Below is a small trained network, with its code and all its weights. Each question gives an input and a class and asks what happens when units are switched off, that is, made to give their printed mean instead of their output.

import numpy as np


def w(rows, s, z=0):
    codes = np.array(rows[::2]) - 128.0
    scale = np.full(codes.shape[1], s)
    scale[-1] = z or s
    return codes * scale


def f(y):
    return y / 2 * (1 + np.tanh(0.7978845608 * (y + 0.044715 * y**3)))


def log_softmax(a):
    a = a - a.max(-1, keepdims=True)
    return a - np.log(np.exp(a).sum(-1, keepdims=True))


def net(x, mask):
    res = np.array(x, float).reshape(1, 3) / 4 @ E
    y = f(res @ A[0][:, :-1].T + A[0][:, -1])
    res = res + np.where(mask, y, B[0][:, -1]) @ B[0][:, :-1]
    return log_softmax(res[-1] @ U[:, :-1].T + U[:, -1])


A, B = {}, {}
E = w([
[176,11,194,145,18],'x0',
[71,76,97,235,194],'x1',
[254,189,194,186,234],'x2',
],0.009)
A[0] = w([
[146,176,160,76,94,10],'neuron 0',
[170,172,217,188,169,163],'neuron 1',
[191,92,103,171,198,116],'neuron 2',
[217,167,165,93,146,9],'neuron 3',
[146,194,31,116,133,212],'neuron 4',
[156,58,163,93,89,229],'neuron 5',
[196,54,128,155,96,153],'neuron 6',
[140,41,149,185,117,196],'neuron 7',
[67,95,77,86,122,35],'neuron 8',
[94,63,65,79,135,3],'neuron 9',
[65,166,111,64,199,149],'neuron 10',
[178,187,143,48,59,34],'neuron 11',
[138,85,149,129,70,104],'neuron 12',
[129,218,53,119,129,132],'neuron 13',
[157,192,228,214,146,34],'neuron 14',
[80,115,64,108,240,155],'neuron 15',
[67,99,94,211,162,100],'neuron 16',
[15,148,137,93,99,113],'neuron 17',
[87,109,89,95,111,73],'neuron 18',
[165,164,147,2,131,174],'neuron 19',
[60,186,93,110,164,140],'neuron 20',
[158,62,192,71,115,191],'neuron 21',
[72,77,101,96,125,39],'neuron 22',
[151,181,91,137,144,65],'neuron 23',
[124,196,141,22,111,168],'neuron 24',
[91,171,93,96,201,182],'neuron 25',
[187,204,117,54,58,43],'neuron 26',
[76,132,190,212,215,137],'neuron 27',
[170,93,125,133,88,85],'neuron 28',
[191,114,152,160,196,4],'neuron 29',
[98,110,99,163,124,59],'neuron 30',
],0.0091,0.0013)
B[0] = w([
[44,88,55,131,223,170],'neuron 0',
[83,96,206,65,123,254],'neuron 1',
[123,65,124,68,154,207],'neuron 2',
[120,80,136,65,138,217],'neuron 3',
[140,135,197,207,81,193],'neuron 4',
[124,155,212,202,85,234],'neuron 5',
[130,131,187,182,100,222],'neuron 6',
[61,90,141,238,112,224],'neuron 7',
[125,101,160,19,61,196],'neuron 8',
[155,108,137,33,110,188],'neuron 9',
[162,123,191,253,37,208],'neuron 10',
[61,43,53,144,171,214],'neuron 11',
[116,131,176,145,83,207],'neuron 12',
[176,142,209,213,74,196],'neuron 13',
[148,114,168,33,138,239],'neuron 14',
[110,85,174,171,139,230],'neuron 15',
[46,26,66,141,216,218],'neuron 16',
[170,105,163,61,110,207],'neuron 17',
[136,162,173,32,48,177],'neuron 18',
[40,27,86,183,155,213],'neuron 19',
[148,94,209,173,72,205],'neuron 20',
[86,92,157,214,91,219],'neuron 21',
[140,130,133,30,129,191],'neuron 22',
[206,129,161,129,101,167],'neuron 23',
[112,61,149,158,167,202],'neuron 24',
[95,90,200,180,63,217],'neuron 25',
[62,16,82,131,171,212],'neuron 26',
[75,52,124,84,129,231],'neuron 27',
[168,172,128,184,93,179],'neuron 28',
[143,90,132,25,91,216],'neuron 29',
[153,74,98,87,200,156],'neuron 30',
],0.0054,0.0078)
U = w([
[119,116,205,213,82,105],'0',
[36,42,66,147,184,117],'1',
[131,110,192,4,106,118],'2',
[99,133,141,155,125,255],'3',
[97,182,98,120,142,70],'4',
[175,151,81,113,126,73],'5',
[146,200,71,139,136,65],'6',
[155,171,68,126,135,80],'7',
],0.011,0.0078)

Each question gives the input, the list of numbers given to net, and the class t.
The units are the neurons (one row each of A and B). Each row of codes is followed by its name. A weight is (code - 128) times the scale printed after its matrix; where a second scale follows, it is the last column's (A, B and U).
mask holds one flag per neuron, in row order. A switched-off neuron (its flag False) gives its mean, the last column of its row in B, instead of its output. The means were averaged over made-up inputs and are rounded, as every weight is.
A unit's drop is (log p(t) with every unit on - log p(t) with that unit switched off) / (log p(t) with every unit on - log p(t) with every unit switched off).
The circuit of an input: a set's keep is (log p(t) with only the set's units on - log p(t) with every unit switched off) / (log p(t) with every unit on - log p(t) with every unit switched off). Starting from the 12 units with the biggest drops (on a tie, the unit counted first), units are removed one at a time, each time the one whose removal leaves the highest keep (on an exact tie, the one counted first), for as long as the keep stays at least 0.8.
units of the circuit, in order: the units of the circuit, biggest drop first
k most important neurons: the k neurons with the biggest drops, biggest first
drop when u is switched off: that unit's drop, to one decimal
input [6,-7,-1], class 1: units of the circuit, in order => (neuron 11; neuron 26)
input [3,0,-4], class 2: units of the circuit, in order => (neuron 10; neuron 19)
input [4,8,8], class 1: units of the circuit, in order => (neuron 16; neuron 27)
input [6,-7,-2], class 1: units of the circuit, in order => (neuron 11; neuron 26)
input [-6,-6,5], class 0: units of the circuit, in order => (neuron 13)
input [-7,-2,6], class 0: 2 most important neurons => (neuron 10; neuron 13)
input [-7,1,-8], class 2: 2 most important neurons => (neuron 8; neuron 17)
input [-6,-5,-5], class 0: 2 most important neurons => (neuron 10; neuron 13)
input [-6,6,5], class 0: 4 most important neurons => (neuron 10; neuron 25; neuron 13; neuron 20)
input [7,-4,-6], class 0: 2 most important neurons => (neuron 5; neuron 21)
input [-8,-7,3], class 0: 3 most important neurons => (neuron 13; neuron 10; neuron 4)
input [4,2,-5], class 2: drop when neuron 22 is switched off => 0.2
input [-3,-8,7], class 1: drop when neuron 19 is switched off => 0.3
input [7,6,8], class 2: drop when neuron 1 is switched off => 0.2
input [8,-8,-3], class 0: most important neuron => (neuron 5)
